Below is a small trained network, with its code and all its weights. Each question gives an input and a class and asks what happens when units are switched off, that is, made to give their printed mean instead of their output.

import numpy as np


def w(rows, s, z=0):
    codes = np.array(rows[::2]) - 128.0
    scale = np.full(codes.shape[1], s)
    scale[-1] = z or s
    return codes * scale


def f(y):
    return y / 2 * (1 + np.tanh(0.7978845608 * (y + 0.044715 * y**3)))


def log_softmax(a):
    a = a - a.max(-1, keepdims=True)
    return a - np.log(np.exp(a).sum(-1, keepdims=True))


def net(x, mask):
    res = np.array(x, float).reshape(1, 3) / 4 @ E
    y = f(res @ A[0][:, :-1].T + A[0][:, -1])
    res = res + np.where(mask, y, B[0][:, -1]) @ B[0][:, :-1]
    return log_softmax(res[-1] @ U[:, :-1].T + U[:, -1])


A, B = {}, {}
E = w([
[60,98,101,182,55,71,53,134,109,130,191],'x0',
[203,90,187,115,149,148,70,32,77,24,121],'x1',
[212,152,4,181,73,117,155,109,189,103,161],'x2',
],0.012)
A[0] = w([
[88,122,89,134,109,119,38,132,121,106,131,84],'neuron 0',
[105,127,104,130,116,147,174,141,121,174,126,84],'neuron 1',
[70,147,98,136,118,125,205,166,133,223,130,160],'neuron 2',
[167,133,146,146,138,115,90,117,99,98,118,95],'neuron 3',
[93,131,114,135,106,115,87,132,133,103,134,217],'neuron 4',
[79,102,170,122,125,165,142,114,109,141,127,108],'neuron 5',
[58,131,202,140,162,118,95,140,93,173,133,128],'neuron 6',
[172,135,160,114,112,116,71,117,123,101,157,106],'neuron 7',
[96,139,143,166,88,94,107,131,126,134,139,89],'neuron 8',
[173,118,67,140,139,148,131,130,147,138,152,82],'neuron 9',
[106,132,159,90,126,125,120,148,128,133,144,96],'neuron 10',
[101,127,89,116,79,110,53,144,117,103,141,118],'neuron 11',
[104,108,122,166,111,129,37,107,127,130,190,139],'neuron 12',
[153,151,134,142,139,132,130,135,95,114,115,109],'neuron 13',
[175,111,115,128,131,114,84,111,138,78,112,94],'neuron 14',
[61,137,177,101,152,129,120,134,143,116,105,110],'neuron 15',
[71,116,186,120,173,109,126,139,134,122,121,99],'neuron 16',
[93,113,119,104,96,110,80,120,136,123,157,116],'neuron 17',
[144,104,183,114,152,122,70,110,120,102,128,136],'neuron 18',
[91,128,88,113,131,131,155,143,127,149,144,113],'neuron 19',
[197,138,5,152,77,115,150,110,136,108,148,123],'neuron 20',
[88,118,102,128,114,111,176,130,109,170,113,94],'neuron 21',
[80,121,105,151,86,141,52,123,103,135,133,108],'neuron 22',
[188,149,132,122,177,147,220,137,122,117,95,111],'neuron 23',
[133,111,127,112,141,121,138,125,120,140,141,246],'neuron 24',
[164,125,84,151,104,106,160,143,111,87,138,95],'neuron 25',
[175,135,131,134,113,137,78,100,117,72,108,181],'neuron 26',
[196,142,151,83,169,139,199,140,118,165,117,130],'neuron 27',
[102,119,102,137,163,94,131,147,148,158,111,91],'neuron 28',
[146,87,146,138,134,159,129,93,112,118,153,94],'neuron 29',
[173,106,142,110,195,132,196,109,152,120,116,142],'neuron 30',
],0.012,0.011)
B[0] = w([
[139,120,182,92,134,62,162,83,149,100,136,172],'neuron 0',
[121,135,122,87,137,84,132,94,151,79,207,159],'neuron 1',
[81,142,121,137,160,210,115,180,141,46,167,242],'neuron 2',
[112,174,115,91,146,104,121,121,160,87,196,160],'neuron 3',
[106,98,144,200,150,186,139,178,106,117,25,198],'neuron 4',
[161,117,107,117,102,112,112,93,119,167,161,164],'neuron 5',
[176,114,99,116,111,161,100,123,108,226,108,212],'neuron 6',
[102,149,112,93,148,126,125,125,151,81,187,167],'neuron 7',
[143,127,174,98,140,78,149,82,138,104,151,165],'neuron 8',
[153,121,129,83,101,78,102,84,119,189,165,166],'neuron 9',
[151,143,116,97,121,86,118,106,124,150,154,146],'neuron 10',
[135,105,180,119,133,76,170,101,137,123,111,187],'neuron 11',
[125,90,205,137,151,94,179,112,144,121,105,205],'neuron 12',
[122,125,131,118,130,118,132,114,135,109,146,134],'neuron 13',
[118,141,105,81,131,127,140,126,146,109,211,167],'neuron 14',
[178,103,105,118,87,108,100,121,121,178,158,176],'neuron 15',
[181,130,98,104,97,112,107,98,126,182,154,176],'neuron 16',
[143,119,156,129,114,90,161,98,144,112,120,168],'neuron 17',
[113,145,80,114,130,163,131,159,147,121,170,189],'neuron 18',
[114,132,106,102,165,121,139,106,155,101,170,164],'neuron 19',
[182,104,102,112,98,168,79,133,89,240,118,249],'neuron 20',
[129,136,108,78,138,105,142,116,158,86,192,162],'neuron 21',
[141,126,201,128,121,62,158,94,126,106,128,183],'neuron 22',
[139,79,210,129,133,50,169,95,131,114,108,184],'neuron 23',
[80,120,113,222,143,254,115,220,90,142,19,188],'neuron 24',
[164,137,122,89,115,108,105,103,128,184,156,169],'neuron 25',
[80,126,89,151,148,201,115,187,146,107,144,203],'neuron 26',
[127,100,200,151,129,74,166,85,135,113,98,185],'neuron 27',
[111,147,111,89,116,90,132,105,164,104,183,153],'neuron 28',
[113,158,121,90,133,102,133,121,148,104,182,152],'neuron 29',
[109,95,188,152,128,104,160,130,134,119,96,183],'neuron 30',
],0.019)
U = w([
[128,83,220,130,130,83,182,101,151,115,88,110],'0',
[196,105,97,73,78,144,42,121,122,220,152,123],'1',
[70,134,96,63,153,161,103,164,186,71,216,120],'2',
[84,121,120,237,129,195,97,211,99,128,9,254],'3',
[118,170,71,131,111,100,112,122,131,134,145,101],'4',
[119,147,122,97,96,113,87,126,130,103,102,94],'5',
[144,151,105,157,113,71,85,136,114,115,104,99],'6',
],0.011,0.0062)

Each question gives the input, the list of numbers given to net, and the class t.
The units are the neurons (one row each of A and B). Each row of codes is followed by its name. A weight is (code - 128) times the scale printed after its matrix; where a second scale follows, it is the last column's (A, B and U).
mask holds one flag per neuron, in row order. A switched-off neuron (its flag False) gives its mean, the last column of its row in B, instead of its output. The means were averaged over made-up inputs and are rounded, as every weight is.
A unit's drop is (log p(t) with every unit on - log p(t) with that unit switched off) / (log p(t) with every unit on - log p(t) with every unit switched off).
The circuit of an input: a set's keep is (log p(t) with only the set's units on - log p(t) with every unit switched off) / (log p(t) with every unit on - log p(t) with every unit switched off). Starting from the 12 units with the biggest drops (on a tie, the unit counted first), units are removed one at a time, each time the one whose removal leaves the highest keep (on an exact tie, the one counted first), for as long as the keep stays at least 0.8.
units of the circuit, in order: the units of the circuit, biggest drop first
most important unit: the unit with the biggest drop
top k neurons: the k neurons with the biggest drops, biggest first
drop of u: that unit's drop, to one decimal
input [4,-6,1], class 2: units of the circuit, in order => [neuron 2]
input [7,-8,-8], class 1: top 3 neurons => [neuron 6; neuron 16; neuron 15]
input [5,-5,5], class 0: top 2 neurons => [neuron 6; neuron 11]
input [-1,4,4], class 1: top 2 neurons => [neuron 2; neuron 20]
input [-3,-4,-1], class 2: top 2 neurons => [neuron 4; neuron 2]
input [4,8,-7], class 2: top 2 neurons => [neuron 20; neuron 18]
input [8,8,6], class 0: top 3 neurons => [neuron 12; neuron 11; neuron 2]
input [5,6,-1], class 2: top 3 neurons => [neuron 26; neuron 18; neuron 7]
input [5,1,5], class 0: top 3 neurons => [neuron 12; neuron 6; neuron 11]
input [-7,6,8], class 1: top 3 neurons => [neuron 20; neuron 12; neuron 9]
input [5,4,5], class 0: top 3 neurons => [neuron 12; neuron 6; neuron 11]
input [6,-7,4], class 2: top 4 neurons => [neuron 2; neuron 23; neuron 21; neuron 27]
input [-4,6,-5], class 2: top 2 neurons => [neuron 20; neuron 18]
input [3,8,6], class 2: most important unit => neuron 26
input [1,8,-8], class 1: top 2 neurons => [neuron 6; neuron 2]
input [3,-2,-1], class 3: drop of neuron 23 => 0.1
input [7,-6,3], class 0: drop of neuron 23 => 0.0
input [-3,3,1], class 3: drop of neuron 12 => 0.2
input [6,-8,-2], class 2: drop of neuron 2 => 8.6
input [-1,6,-7], class 1: most important unit => neuron 6
